Here is a tiny trained network, its code and every weight. The questions are about switching its units off for an input and a class, where a switched-off unit gives its printed mean instead of its output.

import numpy as np


def w(rows, s, z=0):
    codes = np.array(rows[::2]) - 128.0
    scale = np.full(codes.shape[1], s)
    scale[-1] = z or s
    return codes * scale


def f(y):
    return y / 2 * (1 + np.tanh(0.7978845608 * (y + 0.044715 * y**3)))


def log_softmax(a):
    a = a - a.max(-1, keepdims=True)
    return a - np.log(np.exp(a).sum(-1, keepdims=True))


def net(x, mask):
    res = np.array(x, float).reshape(1, 5) / 4 @ E
    y = f(res @ A[0][:, :-1].T + A[0][:, -1])
    res = res + np.where(mask, y, B[0][:, -1]) @ B[0][:, :-1]
    return log_softmax(res[-1] @ U[:, :-1].T + U[:, -1])


A, B = {}, {}
E = w([
[114,123,43,188,67,223,145],'x0',
[129,122,134,228,73,36,99],'x1',
[131,121,94,47,31,64,228],'x2',
[133,131,252,137,40,196,140],'x3',
[124,128,159,203,195,126,254],'x4',
],0.005)
A[0] = w([
[138,140,40,128,174,93,113,73],'n0',
[132,148,147,175,178,165,74,66],'n1',
[124,132,109,52,90,143,31,66],'n2',
[132,137,109,87,70,83,189,81],'n3',
[142,125,125,224,67,44,108,23],'n4',
[138,133,144,178,171,128,217,54],'n5',
[119,132,149,159,159,116,193,53],'n6',
[143,145,212,134,64,173,137,78],'n7',
[133,134,207,133,78,168,130,71],'n8',
[129,138,103,66,56,130,10,42],'n9',
[132,125,109,92,69,92,192,76],'n10',
[125,135,135,8,183,226,163,7],'n11',
[127,111,57,117,176,92,120,70],'n12',
[130,124,43,101,189,100,121,76],'n13',
[128,115,227,118,71,174,137,71],'n14',
[129,116,230,57,184,41,112,18],'n15',
[112,109,58,172,84,193,144,36],'n16',
[122,132,152,170,177,161,77,94],'n17',
[134,136,117,56,169,196,150,24],'n18',
[118,130,166,194,181,131,248,43],'n19',
[130,131,54,180,79,198,147,50],'n20',
[131,131,140,167,156,118,194,45],'n21',
[133,134,153,158,208,200,72,89],'n22',
[124,119,107,78,88,131,41,63],'n23',
[122,122,139,115,185,163,201,53],'n24',
[118,111,134,117,132,123,131,96],'n25',
[115,140,144,229,66,26,106,4],'n26',
[138,116,151,171,180,165,76,103],'n27',
[127,130,204,131,80,165,130,75],'n28',
[126,123,68,130,165,93,126,64],'n29',
[139,131,213,76,170,48,121,38],'n30',
[141,128,47,172,75,209,149,49],'n31',
[140,130,111,91,78,94,181,92],'n32',
[135,145,39,138,172,89,125,88],'n33',
[126,133,105,42,78,113,227,73],'n34',
],0.011,0.003)
B[0] = w([
[85,127,135,88,126,120,175,208],'n0',
[91,96,129,167,114,97,92,195],'n1',
[197,120,124,172,124,130,177,225],'n2',
[87,89,126,179,125,92,93,211],'n3',
[165,84,132,77,145,184,71,218],'n4',
[181,122,127,164,114,121,174,202],'n5',
[162,130,119,152,125,125,153,166],'n6',
[83,123,128,75,128,116,185,211],'n7',
[88,118,125,92,149,116,175,192],'n8',
[197,112,123,192,127,119,190,248],'n9',
[90,100,126,174,118,96,92,205],'n10',
[187,84,137,46,143,196,64,226],'n11',
[95,127,129,90,127,123,172,195],'n12',
[95,125,138,76,135,126,179,218],'n13',
[79,123,125,68,135,111,186,214],'n14',
[113,254,130,142,125,150,97,248],'n15',
[127,210,137,133,137,130,105,201],'n16',
[98,98,120,154,111,93,89,197],'n17',
[155,109,136,89,136,172,95,172],'n18',
[197,122,118,181,126,113,203,246],'n19',
[123,220,135,131,129,137,104,216],'n20',
[167,123,121,149,116,133,152,165],'n21',
[89,79,121,172,113,93,69,231],'n22',
[176,119,122,171,125,124,168,200],'n23',
[179,115,128,131,127,154,131,172],'n24',
[127,131,120,127,130,131,126,119],'n25',
[174,80,134,65,143,192,67,232],'n26',
[91,93,123,163,112,95,92,203],'n27',
[95,122,123,86,128,119,172,187],'n28',
[105,122,135,96,122,123,161,173],'n29',
[115,229,123,148,132,139,102,225],'n30',
[124,226,134,135,138,139,97,227],'n31',
[99,101,129,164,113,102,96,195],'n32',
[86,119,134,86,131,117,174,216],'n33',
[86,72,123,170,120,95,63,253],'n34',
],0.038,0.0042)
U = w([
[63,93,126,181,101,73,76,255],'0',
[192,133,120,184,123,122,199,175],'1',
[48,136,144,59,146,106,198,127],'2',
[97,255,145,147,141,145,91,21],'3',
[154,90,147,80,159,197,71,66],'4',
],0.0083,0.00095)

Each question gives the input, the list of numbers given to net, and the class t.
The units are the neurons (one row each of A and B). Each row of codes is followed by its name. A weight is (code - 128) times the scale printed after its matrix; where a second scale follows, it is the last column's (A, B and U).
mask holds one flag per neuron, in row order. A switched-off neuron (its flag False) gives its mean, the last column of its row in B, instead of its output. The means were averaged over made-up inputs and are rounded, as every weight is.
A unit's drop is (log p(t) with every unit on - log p(t) with that unit switched off) / (log p(t) with every unit on - log p(t) with every unit switched off).
The circuit of an input: a set's keep is (log p(t) with only the set's units on - log p(t) with every unit switched off) / (log p(t) with every unit on - log p(t) with every unit switched off). Starting from the 12 units with the biggest drops (on a tie, the unit counted first), units are removed one at a time, each time the one whose removal leaves the highest keep (on an exact tie, the one counted first), for as long as the keep stays at least 0.8.
units of the circuit, in order: the units of the circuit, biggest drop first
most important unit: the unit with the biggest drop
k most important neurons: the k neurons with the biggest drops, biggest first
drop of u: that unit's drop, to one decimal
input [-6,3,2,7,-6], class 2: most important unit => n14
input [-5,8,2,7,-7], class 4: 2 most important neurons => n26, n4
input [-7,-7,-5,2,5], class 3: 3 most important neurons => n15, n30, n26
input [5,-6,-3,0,4], class 4: 2 most important neurons => n11, n15
input [6,-6,-6,3,1], class 0: 2 most important neurons => n22, n27
input [2,-7,-1,-1,-7], class 1: 2 most important neurons => n9, n2
input [-2,0,6,8,-7], class 2: 3 most important neurons => n14, n7, n8
input [2,-7,-7,5,-6], class 0: 3 most important neurons => n22, n27, n1
input [1,-5,2,8,7], class 2: 2 most important neurons => n14, n7
input [-1,-8,-8,-3,-1], class 0: 3 most important neurons => n22, n27, n1
input [7,8,3,-5,2], class 4: 3 most important neurons => n26, n4, n15
input [6,6,7,-8,-6], class 2: 2 most important neurons => n33, n0
input [-1,-8,-7,3,4], class 4: 3 most important neurons => n11, n18, n24
input [-1,3,4,4,-6], class 1: most important unit => n9
input [-2,4,6,7,2], class 2: 4 most important neurons => n14, n7, n8, n28
input [-3,-6,-7,3,-8], class 1: 3 most important neurons => n2, n9, n23
input [5,-6,7,-2,2], class 0: drop of n34 => 1.5
input [-1,7,2,5,-5], class 4: drop of n26 => 0.7
input [5,-5,-7,1,1], class 0: drop of n22 => 0.2
input [-6,0,-3,1,-4], class 3: drop of n28 => 0.0
input [8,-7,2,-4,3], class 3: units of the circuit, in order => n31
